Below is a small trained network, with its code and all its weights. Each question gives an input and a class and asks what happens when units are switched off, that is, made to give their printed mean instead of their output.

import numpy as np


def w(rows, s, z=0):
    codes = np.array(rows[::2]) - 128.0
    scale = np.full(codes.shape[1], s)
    scale[-1] = z or s
    return codes * scale


def norm(h):
    return h / np.sqrt((h * h).mean(-1, keepdims=True) + 1e-5)


def f(y):
    return y / 2 * (1 + np.tanh(0.7978845608 * (y + 0.044715 * y**3)))


def log_softmax(a):
    a = a - a.max(-1, keepdims=True)
    return a - np.log(np.exp(a).sum(-1, keepdims=True))


def net(x, mask):
    res = np.array(x, float).reshape(1, 7) / 4 @ E
    u = 0
    for l in range(2):
        y = f(norm(res) @ A[l][:, :-1].T + A[l][:, -1])
        res = res + np.where(mask[u : u + 9], y, B[l][:, -1]) @ B[l][:, :-1]
        u += 9
    return log_softmax(norm(res)[-1] @ U[:, :-1].T + U[:, -1])


A, B = {}, {}
E = w([
[118,131,130,85,187,1,93],'x0',
[36,116,145,157,176,133,156],'x1',
[127,221,142,128,56,116,112],'x2',
[63,183,33,193,138,205,173],'x3',
[198,147,139,105,124,111,64],'x4',
[214,179,39,54,172,132,104],'x5',
[163,182,127,232,175,67,104],'x6',
],0.0083)
A[0] = w([
[95,137,145,153,83,53,134,4],'L0N1',
[101,130,122,81,121,198,130,35],'L0N2',
[141,9,151,58,122,134,101,117],'L0N3',
[114,137,60,86,143,225,176,54],'L0N4',
[146,155,124,198,126,146,114,214],'L0N5',
[80,91,109,168,200,115,169,165],'L0N6',
[86,91,188,134,84,82,177,54],'L0N7',
[136,107,71,129,146,186,129,165],'L0N8',
[184,164,106,91,141,55,94,48],'L0N9',
],0.015,0.0034)
B[0] = w([
[78,162,113,143,114,190,147,168],'L0N1',
[131,142,140,127,109,173,123,182],'L0N2',
[118,111,137,176,65,70,190,229],'L0N3',
[64,156,81,71,117,225,70,255],'L0N4',
[91,26,196,147,68,128,195,213],'L0N5',
[151,109,106,189,97,4,182,231],'L0N6',
[66,132,97,94,107,245,93,205],'L0N7',
[114,172,223,118,144,207,151,210],'L0N8',
[157,210,155,75,185,118,95,234],'L0N9',
],0.011,0.0077)
A[1] = w([
[91,55,72,183,128,56,149,42],'L1N1',
[189,130,177,57,36,141,121,80],'L1N2',
[114,75,124,28,92,88,129,3],'L1N3',
[27,110,66,38,169,50,155,94],'L1N4',
[115,188,177,164,67,115,83,181],'L1N5',
[215,50,143,81,88,127,160,166],'L1N6',
[212,134,121,97,254,131,91,56],'L1N7',
[155,49,127,207,112,85,129,11],'L1N8',
[164,8,134,212,109,56,143,168],'L1N9',
],0.0094,0.0026)
B[1] = w([
[182,85,175,164,185,45,164,205],'L1N1',
[154,46,129,233,255,19,249,211],'L1N2',
[122,125,180,183,179,120,180,134],'L1N3',
[92,88,104,248,147,57,212,186],'L1N4',
[121,114,168,196,132,189,165,217],'L1N5',
[40,89,153,220,135,95,157,163],'L1N6',
[248,239,79,18,216,59,74,197],'L1N7',
[241,100,160,210,112,31,117,180],'L1N8',
[179,142,223,205,254,72,189,253],'L1N9',
],0.0076,0.005)
U = w([
[62,130,124,133,69,248,133,224],'0',
[124,95,173,212,124,79,202,190],'1',
[189,204,123,54,180,98,55,133],'2',
[108,82,66,115,73,103,56,2],'3',
],0.016,0.0048)

Each question gives the input, the list of numbers given to net, and the class t.
The units are the neurons (one row each of A and B). Each row of codes is followed by its name. A weight is (code - 128) times the scale printed after its matrix; where a second scale follows, it is the last column's (A, B and U).
mask holds one flag per neuron, layer by layer. A switched-off neuron (its flag False) gives its mean, the last column of its row in B, instead of its output. The means were averaged over made-up inputs and are rounded, as every weight is.
A unit's drop is (log p(t) with every unit on - log p(t) with that unit switched off) / (log p(t) with every unit on - log p(t) with every unit switched off).
The circuit of an input: a set's keep is (log p(t) with only the set's units on - log p(t) with every unit switched off) / (log p(t) with every unit on - log p(t) with every unit switched off). Starting from the 12 units with the biggest drops (on a tie, the unit counted first), units are removed one at a time, each time the one whose removal leaves the highest keep (on an exact tie, the one counted first), for as long as the keep stays at least 0.8.
units of the circuit, in order: the units of the circuit, biggest drop first
k most important neurons: the k neurons with the biggest drops, biggest first
k most important neurons of layer l: the k neurons of layer l with the biggest drops, biggest first
drop of u: that unit's drop, to one decimal
input [6,-2,2,4,1,0,6], class 2: units of the circuit, in order	L0N9
input [-4,-8,2,-1,-8,-1,1], class 0: 2 most important neurons of layer 0	L0N6, L0N3
input [8,-5,-7,-4,-5,3,2], class 2: 2 most important neurons of layer 1	L1N7, L1N2
input [0,6,2,-4,-2,-6,5], class 0: 3 most important neurons	L0N7, L0N1, L0N3
input [-1,-3,-8,7,2,1,2], class 0: 2 most important neurons	L0N4, L0N8
input [-8,4,-1,-8,3,8,-1], class 1: 2 most important neurons	L0N3, L1N2
input [-8,-3,-2,-3,-6,3,6], class 0: 2 most important neurons	L0N6, L0N8
input [5,5,7,2,7,-2,-2], class 0: 3 most important neurons	L0N1, L1N7, L1N5
input [2,8,2,-4,3,-6,-8], class 0: 3 most important neurons of layer 0	L0N7, L0N6, L0N5
input [-7,-2,8,-4,5,5,-7], class 1: 2 most important neurons	L1N2, L0N7
input [1,2,3,4,-5,-2,-1], class 0: 3 most important neurons of layer 0	L0N4, L0N3, L0N7
input [8,1,-4,-3,0,6,-6], class 1: 2 most important neurons	L0N3, L1N4
input [2,3,6,-4,3,0,8], class 2: 2 most important neurons	L0N9, L0N3
input [6,-1,0,-6,-5,6,-7], class 1: units of the circuit, in order	L0N3
input [5,0,5,1,-6,0,-2], class 0: drop of L0N1	0.3
input [1,7,0,-1,7,4,8], class 2: drop of L0N9	0.5
input [-5,2,8,-6,5,-6,5], class 0: drop of L0N1	0.5
input [0,-2,-4,-3,-5,8,6], class 2: drop of L0N1	0.0
